Below is a small trained network, with its code and all its weights. Each question gives an input and a target symbol and asks what happens when units are switched off, that is, made to give their printed mean instead of their output.

import numpy as np


def w(rows, s, z=0):
    codes = np.array(rows[::2]) - 128.0
    scale = np.full(codes.shape[1], s)
    scale[-1] = z or s
    return codes * scale


def norm(h):
    return h / np.sqrt((h * h).mean(-1, keepdims=True) + 1e-5)


def f(y):
    return np.maximum(y, 0)


def softmax(a):
    e = np.exp(a - a.max(-1, keepdims=True))
    return e / e.sum(-1, keepdims=True)


def log_softmax(a):
    a = a - a.max(-1, keepdims=True)
    return a - np.log(np.exp(a).sum(-1, keepdims=True))


def net(x, mask):
    ids = ['ΓΘΠΨβζηξτ'.index(c) for c in x.split()]
    T = len(ids)
    res = E[ids] + P[:T]
    r = norm(res)
    for j in range(2):
        rows = slice(4 * j, 4 * j + 4)
        q, k, v = (r @ M[0][rows].T for M in (Q, K, V))
        z = softmax(np.where(np.tri(T) > 0, q @ k.T / 4**0.5, -1e9)) @ v
        o = O[0][rows]
        res = res + np.where(mask[j], z, o[:, -1]) @ o[:, :-1]
    y = f(norm(res) @ A[0][:, :-1].T + A[0][:, -1])
    res = res + np.where(mask[2:14], y, B[0][:, -1]) @ B[0][:, :-1]
    return log_softmax(norm(res)[-1] @ U[:, :-1].T + U[:, -1])


Q, K, V, O, A, B = {}, {}, {}, {}, {}, {}
E = w([
[160,104,126,152,104,122,131,108],'Γ',
[78,95,142,169,85,83,133,158],'Θ',
[148,90,130,134,169,77,134,77],'Π',
[136,93,104,115,110,130,147,99],'Ψ',
[186,111,127,142,97,152,165,141],'β',
[142,147,249,167,163,124,159,151],'ζ',
[168,121,141,105,82,88,142,127],'η',
[122,221,118,103,98,134,90,102],'ξ',
[133,134,95,81,140,130,110,177],'τ',
],0.012)
P = w([
[201,167,83,131,127,2,142,104],'0',
[186,56,155,74,126,138,88,123],'1',
[103,123,134,97,133,122,233,92],'2',
[159,176,84,146,124,64,120,119],'3',
[158,64,155,81,133,162,66,134],'4',
[76,134,137,110,137,140,223,108],'5',
[134,176,96,151,109,125,109,136],'6',
[133,78,157,86,135,169,49,140],'7',
],0.0085)
Q[0] = w([
[118,193,94,156,119,106,138,123],'H1',
[192,108,85,161,99,127,108,112],'H1',
[124,173,134,130,123,137,175,57],'H1',
[159,6,112,116,110,122,88,155],'H1',
[161,110,113,125,127,173,109,132],'H2',
[116,118,154,61,138,122,148,165],'H2',
[109,139,156,123,126,161,89,142],'H2',
[117,136,169,103,162,112,71,117],'H2',
],0.016)
K[0] = w([
[168,63,78,124,114,100,137,38],'H1',
[56,149,95,178,203,178,95,105],'H1',
[214,109,105,130,103,149,207,50],'H1',
[23,174,136,151,139,170,86,206],'H1',
[96,230,111,140,151,150,115,152],'H2',
[94,114,133,8,122,172,105,184],'H2',
[121,147,95,153,112,165,45,129],'H2',
[173,132,114,77,170,122,2,97],'H2',
],0.0088)
V[0] = w([
[118,192,51,65,75,187,92,97],'H1',
[157,194,195,110,128,60,141,207],'H1',
[182,147,88,36,241,135,156,174],'H1',
[195,245,232,114,160,194,106,2],'H1',
[157,141,198,116,160,148,82,96],'H2',
[57,184,126,68,108,165,103,112],'H2',
[119,169,36,140,156,52,135,87],'H2',
[190,65,128,107,115,169,92,147],'H2',
],0.0042)
O[0] = w([
[159,165,77,126,91,83,110,118,95],'H1',
[55,162,158,173,120,142,101,183,195],'H1',
[128,123,99,98,198,87,152,210,191],'H1',
[135,254,169,35,167,139,78,96,98],'H1',
[197,61,106,113,100,140,136,87,71],'H2',
[154,34,172,99,90,60,122,155,6],'H2',
[61,161,110,112,114,185,48,115,200],'H2',
[138,98,95,145,150,189,183,135,164],'H2',
],0.0048,0.0023)
A[0] = w([
[52,61,212,94,189,118,106,191,156],'N1',
[148,67,231,180,155,191,127,78,174],'N2',
[184,49,80,83,188,130,32,167,53],'N3',
[81,56,107,164,90,167,172,79,20],'N4',
[36,125,78,82,133,99,173,67,26],'N5',
[173,152,183,163,197,93,57,236,2],'N6',
[208,142,150,183,232,104,104,142,91],'N7',
[124,201,62,131,77,148,190,207,29],'N8',
[137,75,223,12,139,160,192,121,74],'N9',
[158,156,130,107,147,39,2,139,90],'N10',
[197,141,68,144,87,171,73,86,34],'N11',
[130,224,206,159,81,104,143,70,26],'N12',
],0.0072,0.003)
B[0] = w([
[252,221,51,131,130,160,110,153,198],'N1',
[143,92,38,95,169,52,94,91,234],'N2',
[120,202,187,149,46,100,242,149,233],'N3',
[146,114,124,1,120,189,121,205,178],'N4',
[212,134,231,166,126,102,109,112,177],'N5',
[42,130,67,44,100,51,214,120,163],'N6',
[104,146,200,111,7,234,121,146,180],'N7',
[87,78,108,76,111,134,85,16,215],'N8',
[14,153,104,206,142,151,38,144,253],'N9',
[84,66,164,94,187,231,135,144,216],'N10',
[127,138,180,176,243,127,144,99,212],'N11',
[180,52,46,186,86,144,117,201,187],'N12',
],0.0062,0.0049)
U = w([
[201,29,92,96,132,122,89,162,129],'Γ',
[197,190,140,135,92,127,224,192,192],'Θ',
[155,143,144,127,206,18,158,87,251],'Π',
[127,131,246,91,142,189,115,144,154],'Ψ',
[20,126,60,90,177,141,219,98,78],'β',
[144,131,108,254,200,194,181,177,67],'ζ',
[64,119,151,202,74,52,83,128,150],'η',
[175,179,113,137,24,161,140,38,44],'ξ',
[139,230,58,107,151,135,34,148,85],'τ',
],0.0065,0.0033)

Each question gives the input, a string of symbols that net reads in full, and the target symbol t.
The units are the heads (4 rows each of Q, K, V and O) and the neurons (one row each of A and B). Each row of codes is followed by its name. A weight is (code - 128) times the scale printed after its matrix; where a second scale follows, it is the last column's (O, A, B and U).
mask holds one flag per unit, heads first, then neurons. A switched-off unit (its flag False) gives its mean, the last column of its rows in O or B, instead of its output. The means were averaged over made-up inputs and are rounded, as every weight is.
A unit's drop is (log p(t) with every unit on - log p(t) with that unit switched off) / (log p(t) with every unit on - log p(t) with every unit switched off).
The circuit of an input: a set's keep is (log p(t) with only the set's units on - log p(t) with every unit switched off) / (log p(t) with every unit on - log p(t) with every unit switched off). Starting from the 12 units with the biggest drops (on a tie, the unit counted first), units are removed one at a time, each time the one whose removal leaves the highest keep (on an exact tie, the one counted first), for as long as the keep stays at least 0.8.
circuit, biggest first: the units of the circuit, biggest drop first
unit that matters most: the unit with the biggest drop
top k neurons: the k neurons with the biggest drops, biggest first
which heads matter: for each layer, one digit per head in row order, 1 if its drop is at least 0.15 and else 0, layers parted by /
input ζ Γ β η Γ ξ, target ξ: circuit, biggest first => [N5 N12 N8 N9]
input Ψ ζ ζ, target ζ: circuit, biggest first => [N9 N1 N12]
input Ψ Ψ β η Ψ, target β: which heads matter => 10
input ζ ξ η β τ Π β β, target Θ: circuit, biggest first => [H1 N3]
input ξ Ψ ξ β η, target Ψ: which heads matter => 10
input Ψ β Ψ Θ Ψ Ψ ζ, target Θ: top 4 neurons => [N7 N9 N6 N8]
input Ψ Ψ β η, target Γ: unit that matters most => N3
input Ψ Γ β ξ Γ Π, target Π: which heads matter => 00
input ζ β Θ Ψ Θ Ψ ξ Π, target Ψ: top 2 neurons => [N10 N3]
input β Π β β, target ξ: top 4 neurons => [N8 N7 N10 N9]
input Ψ β Γ β β, target ζ: which heads matter => 00
input β Π Θ β β ζ, target ζ: which heads matter => 01
input ζ Θ Ψ Γ, target ζ: which heads matter => 00
input β η Θ ζ, target Θ: circuit, biggest first => [N7 N9 N6 N12]
input ζ Γ Θ, target Θ: which heads matter => 00
input β β η Ψ ζ Θ ζ Γ, target τ: circuit, biggest first => [H1 N1 N2]
input Ψ Ψ ζ Θ τ Θ ξ ζ, target τ: unit that matters most => N1
input τ η Π Ψ η, target Θ: circuit, biggest first => [H1 N3]
input β ζ η Ψ β, target τ: circuit, biggest first => [H1 N2 N9 N1]
input Γ η Ψ Ψ τ Ψ τ Π, target Θ: circuit, biggest first => [N3 N1]
input β η Ψ Π ζ ζ Ψ Π, target τ: circuit, biggest first => [H1 N1]
input ξ β ξ Γ Π Ψ, target Ψ: circuit, biggest first => [N5 N4]
input Γ τ τ Π, target Ψ: circuit, biggest first => [N7 N10]
input η Ψ Ψ β, target ξ: circuit, biggest first => [N8]
input Γ β η Γ β Θ ζ η, target τ: top 2 neurons => [N1 N9]
input Ψ Θ Θ, target Θ: top 3 neurons => [N1 N4 N9]
input β ξ β τ Γ, target Θ: top neuron => [N3]
